Here is a tiny trained network, its code and every weight. The questions are about switching its units off for an input and a class, where a switched-off unit gives its printed mean instead of its output.

import numpy as np


def w(rows, s, z=0):
    codes = np.array(rows[::2]) - 128.0
    scale = np.full(codes.shape[1], s)
    scale[-1] = z or s
    return codes * scale


def norm(h):
    return h / np.sqrt((h * h).mean(-1, keepdims=True) + 1e-5)


def f(y):
    return np.maximum(y, 0)


def log_softmax(a):
    a = a - a.max(-1, keepdims=True)
    return a - np.log(np.exp(a).sum(-1, keepdims=True))


def net(x, mask):
    res = np.array(x, float).reshape(1, 5) / 4 @ E
    u = 0
    for l in range(2):
        y = f(norm(res) @ A[l][:, :-1].T + A[l][:, -1])
        res = res + np.where(mask[u : u + 4], y, B[l][:, -1]) @ B[l][:, :-1]
        u += 4
    return log_softmax(norm(res)[-1] @ U[:, :-1].T + U[:, -1])


A, B = {}, {}
E = w([
[226,81,99,134,186,182,79,181,182,89,148],'x0',
[166,50,165,148,77,44,81,65,43,162,171],'x1',
[118,124,129,131,134,134,129,125,136,131,135],'x2',
[120,122,130,128,124,137,118,121,131,123,130],'x3',
[123,141,3,57,219,146,84,127,26,123,143],'x4',
],0.0064)
A[0] = w([
[125,78,203,170,61,116,127,143,140,157,113,119],'L0N1',
[41,244,29,145,122,140,123,116,48,140,49,3],'L0N2',
[113,161,189,140,73,176,208,170,241,146,4,101],'L0N3',
[63,135,179,114,32,163,210,100,107,161,86,157],'L0N4',
],0.0047,0.0032)
B[0] = w([
[105,11,135,78,114,107,111,209,165,177,126,213],'L0N1',
[89,133,255,69,97,154,175,134,204,29,204,196],'L0N2',
[173,160,118,165,183,160,99,17,57,152,63,254],'L0N3',
[54,108,94,168,214,119,180,175,67,177,70,232],'L0N4',
],0.0066,0.006)
A[1] = w([
[67,116,145,57,82,47,116,36,70,177,142,38],'L1N1',
[210,127,156,181,91,182,118,129,254,165,60,4],'L1N2',
[159,76,207,189,5,33,82,203,210,193,188,47],'L1N3',
[141,48,144,175,127,71,127,137,67,130,202,209],'L1N4',
],0.0053,0.0017)
B[1] = w([
[150,238,105,194,84,72,124,9,114,108,216,234],'L1N1',
[222,167,87,210,29,146,108,89,98,125,232,210],'L1N2',
[50,149,161,171,189,133,170,243,184,85,139,244],'L1N3',
[156,95,96,1,55,103,83,142,168,145,56,255],'L1N4',
],0.0061,0.0049)
U = w([
[71,168,171,206,190,179,197,74,97,189,10,68],'0',
[37,193,163,46,154,184,217,124,129,74,158,177],'1',
[42,68,175,150,54,26,157,145,129,217,90,45],'2',
[118,203,106,104,73,53,114,43,70,116,203,155],'3',
[252,148,112,226,106,212,113,75,151,154,126,247],'4',
[154,158,48,97,207,227,112,229,151,77,157,91],'5',
[183,35,163,159,86,109,87,250,219,120,139,113],'6',
[203,27,68,30,127,120,39,109,94,147,111,145],'7',
],0.011,0.0014)

Each question gives the input, the list of numbers given to net, and the class t.
The units are the neurons (one row each of A and B). Each row of codes is followed by its name. A weight is (code - 128) times the scale printed after its matrix; where a second scale follows, it is the last column's (A, B and U).
mask holds one flag per neuron, layer by layer. A switched-off neuron (its flag False) gives its mean, the last column of its row in B, instead of its output. The means were averaged over made-up inputs and are rounded, as every weight is.
A unit's drop is (log p(t) with every unit on - log p(t) with that unit switched off) / (log p(t) with every unit on - log p(t) with every unit switched off).
The circuit of an input: a set's keep is (log p(t) with only the set's units on - log p(t) with every unit switched off) / (log p(t) with every unit on - log p(t) with every unit switched off). Starting from all 8 units, units are removed one at a time, each time the one whose removal leaves the highest keep (on an exact tie, the one counted first), for as long as the keep stays at least 0.8.
units of the circuit, in order: the units of the circuit, biggest drop first
unit that matters most: the unit with the biggest drop
top k neurons: the k neurons with the biggest drops, biggest first
k most important neurons of layer l: the k neurons of layer l with the biggest drops, biggest first
drop when u is switched off: that unit's drop, to one decimal
input [2,-6,5,3,-1], class 4: units of the circuit, in order -> [L0N4, L1N2]
input [3,-1,4,1,-5], class 4: top 2 neurons -> [L0N3, L1N2]
input [1,3,-5,-7,-2], class 6: units of the circuit, in order -> [L1N3, L0N4]
input [1,6,-2,-8,0], class 6: units of the circuit, in order -> [L0N3, L1N3]
input [-6,0,5,3,3], class 1: 2 most important neurons of layer 0 -> [L0N2, L0N3]
input [-7,-3,-2,2,-6], class 0: units of the circuit, in order -> [L0N3]
input [-4,-1,-5,-7,6], class 1: top 2 neurons -> [L0N2, L0N3]
input [1,-4,5,-2,0], class 4: units of the circuit, in order -> [L0N4, L1N2]
input [-5,-1,-2,2,5], class 1: top 3 neurons -> [L0N2, L0N3, L1N2]
input [8,-6,7,0,-2], class 4: units of the circuit, in order -> [L1N2, L1N3]
input [1,0,0,-5,-2], class 4: 2 most important neurons of layer 1 -> [L1N2, L1N4]
input [1,-6,-1,-3,0], class 4: 2 most important neurons of layer 0 -> [L0N4, L0N3]
input [-6,-1,-7,-6,-7], class 0: top 3 neurons -> [L0N3, L0N4, L1N4]
input [0,5,4,6,8], class 3: top 2 neurons -> [L1N1, L0N1]
input [-1,0,6,6,-4], class 0: top 2 neurons -> [L0N3, L0N4]
input [3,6,1,8,0], class 6: 2 most important neurons of layer 0 -> [L0N3, L0N4]
input [-2,-1,-5,5,-5], class 0: top neuron -> [L0N3]
input [8,-2,-3,-6,-6], class 4: top 2 neurons -> [L0N3, L1N2]
input [0,-7,4,-3,7], class 1: 2 most important neurons of layer 1 -> [L1N2, L1N4]
input [2,-4,-3,5,0], class 4: unit that matters most -> L0N4
input [-5,0,0,3,2], class 1: top 2 neurons -> [L0N2, L0N3]
input [3,4,-5,-2,-1], class 6: top 3 neurons -> [L1N3, L0N3, L0N4]
input [-1,-2,-3,0,-5], class 0: drop when L0N3 is switched off -> 0.7
input [-3,-2,6,-7,7], class 1: drop when L0N2 is switched off -> 0.6
input [1,2,0,1,-3], class 6: drop when L1N3 is switched off -> 0.3
